Below is a small trained network, with its code and all its weights. Each question gives an input and a target symbol and asks what happens when units are switched off, that is, made to give their printed mean instead of their output.

import numpy as np


def w(rows, s, z=0):
    codes = np.array(rows[::2]) - 128.0
    scale = np.full(codes.shape[1], s)
    scale[-1] = z or s
    return codes * scale


def norm(h):
    return h / np.sqrt((h * h).mean(-1, keepdims=True) + 1e-5)


def f(y):
    return np.maximum(y, 0)


def softmax(a):
    e = np.exp(a - a.max(-1, keepdims=True))
    return e / e.sum(-1, keepdims=True)


def log_softmax(a):
    a = a - a.max(-1, keepdims=True)
    return a - np.log(np.exp(a).sum(-1, keepdims=True))


def net(x, mask):
    ids = ['ηξπτψω'.index(c) for c in x.split()]
    T = len(ids)
    res = E[ids] + P[:T]
    r = norm(res)
    for j in range(2):
        rows = slice(3 * j, 3 * j + 3)
        q, k, v = (r @ M[0][rows].T for M in (Q, K, V))
        z = softmax(np.where(np.tri(T) > 0, q @ k.T / 3**0.5, -1e9)) @ v
        o = O[0][rows]
        res = res + np.where(mask[j], z, o[:, -1]) @ o[:, :-1]
    y = f(norm(res) @ A[0][:, :-1].T + A[0][:, -1])
    res = res + np.where(mask[2:18], y, B[0][:, -1]) @ B[0][:, :-1]
    return log_softmax(norm(res)[-1] @ U[:, :-1].T + U[:, -1])


Q, K, V, O, A, B = {}, {}, {}, {}, {}, {}
E = w([
[92,118,73,162],'η',
[79,127,124,98],'ξ',
[122,132,60,251],'π',
[164,125,113,57],'τ',
[97,145,113,195],'ψ',
[146,208,125,152],'ω',
],0.012)
P = w([
[89,140,62,125],'0',
[87,134,68,132],'1',
[157,51,69,240],'2',
[95,125,190,144],'3',
[148,159,103,100],'4',
[254,61,118,203],'5',
[88,118,225,133],'6',
],0.0092)
Q[0] = w([
[48,84,110,110],'H1',
[247,111,79,179],'H1',
[164,71,151,126],'H1',
[206,128,234,101],'H2',
[159,112,101,118],'H2',
[173,111,120,14],'H2',
],0.016)
K[0] = w([
[113,124,27,131],'H1',
[219,171,218,165],'H1',
[167,182,118,77],'H1',
[242,85,121,102],'H2',
[114,191,117,116],'H2',
[180,144,102,6],'H2',
],0.015)
V[0] = w([
[153,45,115,150],'H1',
[220,255,97,128],'H1',
[41,151,157,111],'H1',
[114,101,118,126],'H2',
[132,224,217,155],'H2',
[163,192,96,94],'H2',
],0.0072)
O[0] = w([
[146,61,163,100,83],'H1',
[155,253,91,156,253],'H1',
[60,115,109,183,158],'H1',
[113,107,86,122,144],'H2',
[87,102,221,205,155],'H2',
[205,175,208,63,39],'H2',
],0.0054,0.0018)
A[0] = w([
[147,143,164,129,198],'N1',
[123,105,173,173,42],'N2',
[151,133,188,176,191],'N3',
[192,88,89,174,108],'N4',
[135,127,128,84,48],'N5',
[39,145,147,56,5],'N6',
[182,128,135,133,29],'N7',
[171,140,116,132,121],'N8',
[143,145,152,56,148],'N9',
[91,108,89,109,123],'N10',
[194,6,144,147,68],'N11',
[152,78,159,102,85],'N12',
[133,120,149,108,46],'N13',
[79,160,144,74,139],'N14',
[130,128,135,158,159],'N15',
[127,104,193,119,160],'N16',
],0.014,0.0025)
B[0] = w([
[123,93,118,153,164],'N1',
[100,78,137,146,197],'N2',
[110,70,114,134,242],'N3',
[204,144,143,113,254],'N4',
[107,110,107,75,137],'N5',
[175,170,216,158,163],'N6',
[147,94,129,170,154],'N7',
[115,152,85,129,183],'N8',
[90,121,81,106,151],'N9',
[148,84,164,93,191],'N10',
[72,209,251,78,175],'N11',
[77,64,139,180,136],'N12',
[108,107,141,156,130],'N13',
[120,144,186,134,169],'N14',
[90,132,138,161,222],'N15',
[103,111,79,151,154],'N16',
],0.026,0.0048)
U = w([
[177,57,132,77,4],'η',
[141,161,252,139,154],'ξ',
[248,118,81,181,92],'π',
[111,151,95,51,220],'τ',
[51,58,133,174,205],'ψ',
[86,248,114,151,102],'ω',
],0.011,0.0022)

Each question gives the input, a string of symbols that net reads in full, and the target symbol t.
The units are the heads (3 rows each of Q, K, V and O) and the neurons (one row each of A and B). Each row of codes is followed by its name. A weight is (code - 128) times the scale printed after its matrix; where a second scale follows, it is the last column's (O, A, B and U).
mask holds one flag per unit, heads first, then neurons. A switched-off unit (its flag False) gives its mean, the last column of its rows in O or B, instead of its output. The means were averaged over made-up inputs and are rounded, as every weight is.
A unit's drop is (log p(t) with every unit on - log p(t) with that unit switched off) / (log p(t) with every unit on - log p(t) with every unit switched off).
The circuit of an input: a set's keep is (log p(t) with only the set's units on - log p(t) with every unit switched off) / (log p(t) with every unit on - log p(t) with every unit switched off). Starting from the 12 units with the biggest drops (on a tie, the unit counted first), units are removed one at a time, each time the one whose removal leaves the highest keep (on an exact tie, the one counted first), for as long as the keep stays at least 0.8.
circuit, biggest first: the units of the circuit, biggest drop first
top k neurons: the k neurons with the biggest drops, biggest first
heads that matter: for each layer, one digit per head in row order, 1 if its drop is at least 0.15 and else 0, layers parted by /
drop when u is switched off: that unit's drop, to one decimal
input π ψ π π ω, target ω: heads that matter	00
input ψ ψ π ξ τ, target τ: circuit, biggest first	[N9]
input ξ ξ ψ ω, target ψ: heads that matter	00
input ψ ψ ξ τ π, target π: top 2 neurons	[N11, N4]
input ω ω ψ, target π: top 2 neurons	[N4, N11]
input ω ω ψ ψ η, target η: heads that matter	10
input τ ξ ψ η ψ, target η: top 2 neurons	[N10, N11]
input ψ ω τ, target π: heads that matter	10
input τ ψ ω ω ψ, target ω: heads that matter	00
input ψ ω ω ψ η, target η: top 3 neurons	[N10, N11, N6]
input τ ψ ω ξ ψ ψ τ, target ψ: top 2 neurons	[N9, N12]
input ω ω ω τ ψ π, target ξ: top 2 neurons	[N11, N4]
input ξ τ ψ, target ξ: heads that matter	10
input π ψ ψ τ, target ψ: circuit, biggest first	[N16]
input η ψ ψ ω ψ, target ω: top 3 neurons	[N3, N4, N2]
input ω π π ω π, target ω: top 2 neurons	[N10, N3]
input ψ ψ η, target ξ: drop when N11 is switched off	0.6
input ψ ψ τ, target ξ: drop when N6 is switched off	0.0
input π π ω π ψ τ, target ξ: drop when N11 is switched off	3.1
input τ ψ ω π π, target π: circuit, biggest first	[N4]
